Below is a small trained network, with its code and all its weights. Each question gives an input and a class and asks what happens when units are switched off, that is, made to give their printed mean instead of their output.

import numpy as np


def w(rows, s, z=0):
    codes = np.array(rows[::2]) - 128.0
    scale = np.full(codes.shape[1], s)
    scale[-1] = z or s
    return codes * scale


def f(y):
    return y / 2 * (1 + np.tanh(0.7978845608 * (y + 0.044715 * y**3)))


def log_softmax(a):
    a = a - a.max(-1, keepdims=True)
    return a - np.log(np.exp(a).sum(-1, keepdims=True))


def net(x, mask):
    res = np.array(x, float).reshape(1, 5) / 4 @ E
    y = f(res @ A[0][:, :-1].T + A[0][:, -1])
    res = res + np.where(mask, y, B[0][:, -1]) @ B[0][:, :-1]
    return log_softmax(res[-1] @ U[:, :-1].T + U[:, -1])


A, B = {}, {}
E = w([
[117,63,193,93,186,77,116,124],'x0',
[90,71,138,204,163,191,111,101],'x1',
[157,125,179,175,114,132,42,247],'x2',
[126,114,133,120,111,133,118,123],'x3',
[129,134,126,132,137,126,133,130],'x4',
],0.015)
A[0] = w([
[126,75,100,158,146,150,144,91,85],'neuron 0',
[115,114,117,166,157,145,115,61,84],'neuron 1',
[136,175,98,30,110,66,161,94,1],'neuron 2',
[131,182,67,137,74,190,162,68,10],'neuron 3',
[105,103,128,149,152,192,154,79,58],'neuron 4',
[124,76,157,78,188,81,150,75,45],'neuron 5',
[113,133,90,76,140,119,178,3,67],'neuron 6',
],0.026,0.004)
B[0] = w([
[128,159,178,108,98,120,153,107,167],'neuron 0',
[185,147,142,102,113,115,178,104,170],'neuron 1',
[149,148,203,82,93,109,183,69,226],'neuron 2',
[88,120,29,163,170,131,98,101,211],'neuron 3',
[126,122,199,80,103,102,141,92,178],'neuron 4',
[83,123,4,170,166,142,102,94,197],'neuron 5',
[145,106,156,154,130,149,87,229,254],'neuron 6',
],0.021,0.042)
U = w([
[154,123,121,165,151,134,68,254,211],'0',
[75,166,19,166,165,115,103,67,198],'1',
[143,175,145,103,112,98,148,73,4],'2',
],0.0099,0.0042)

Each question gives the input, the list of numbers given to net, and the class t.
The units are the neurons (one row each of A and B). Each row of codes is followed by its name. A weight is (code - 128) times the scale printed after its matrix; where a second scale follows, it is the last column's (A, B and U).
mask holds one flag per neuron, in row order. A switched-off neuron (its flag False) gives its mean, the last column of its row in B, instead of its output. The means were averaged over made-up inputs and are rounded, as every weight is.
A unit's drop is (log p(t) with every unit on - log p(t) with that unit switched off) / (log p(t) with every unit on - log p(t) with every unit switched off).
The circuit of an input: a set's keep is (log p(t) with only the set's units on - log p(t) with every unit switched off) / (log p(t) with every unit on - log p(t) with every unit switched off). Starting from all 7 units, units are removed one at a time, each time the one whose removal leaves the highest keep (on an exact tie, the one counted first), for as long as the keep stays at least 0.8.
circuit, biggest first: the units of the circuit, biggest drop first
top k neurons: the k neurons with the biggest drops, biggest first
drop of u: that unit's drop, to one decimal
input [-2,4,1,-7,-6], class 2: top 2 neurons	neuron 6; neuron 5
input [-3,3,-8,-8,4], class 0: circuit, biggest first	neuron 6
input [7,-1,-8,7,0], class 0: top 2 neurons	neuron 6; neuron 3
input [6,7,3,2,-3], class 2: top 2 neurons	neuron 3; neuron 6
input [3,5,0,-4,0], class 2: top 2 neurons	neuron 3; neuron 6
input [-8,-3,-8,5,-6], class 0: top 2 neurons	neuron 6; neuron 5
input [-7,7,5,-3,-4], class 1: top 2 neurons	neuron 6; neuron 2
input [4,5,0,3,-2], class 2: top 2 neurons	neuron 3; neuron 4
input [-3,3,-5,-3,-1], class 0: top 2 neurons	neuron 6; neuron 2
input [5,-8,7,6,-2], class 2: top 2 neurons	neuron 6; neuron 5
input [6,-4,5,6,-3], class 1: top 2 neurons	neuron 6; neuron 2
input [8,-8,-8,6,-1], class 0: drop of neuron 5	0.3
input [-2,6,3,7,-5], class 2: drop of neuron 6	2.4
input [7,-1,-1,5,-2], class 1: drop of neuron 5	0.2
input [8,1,-2,8,-5], class 1: circuit, biggest first	neuron 5
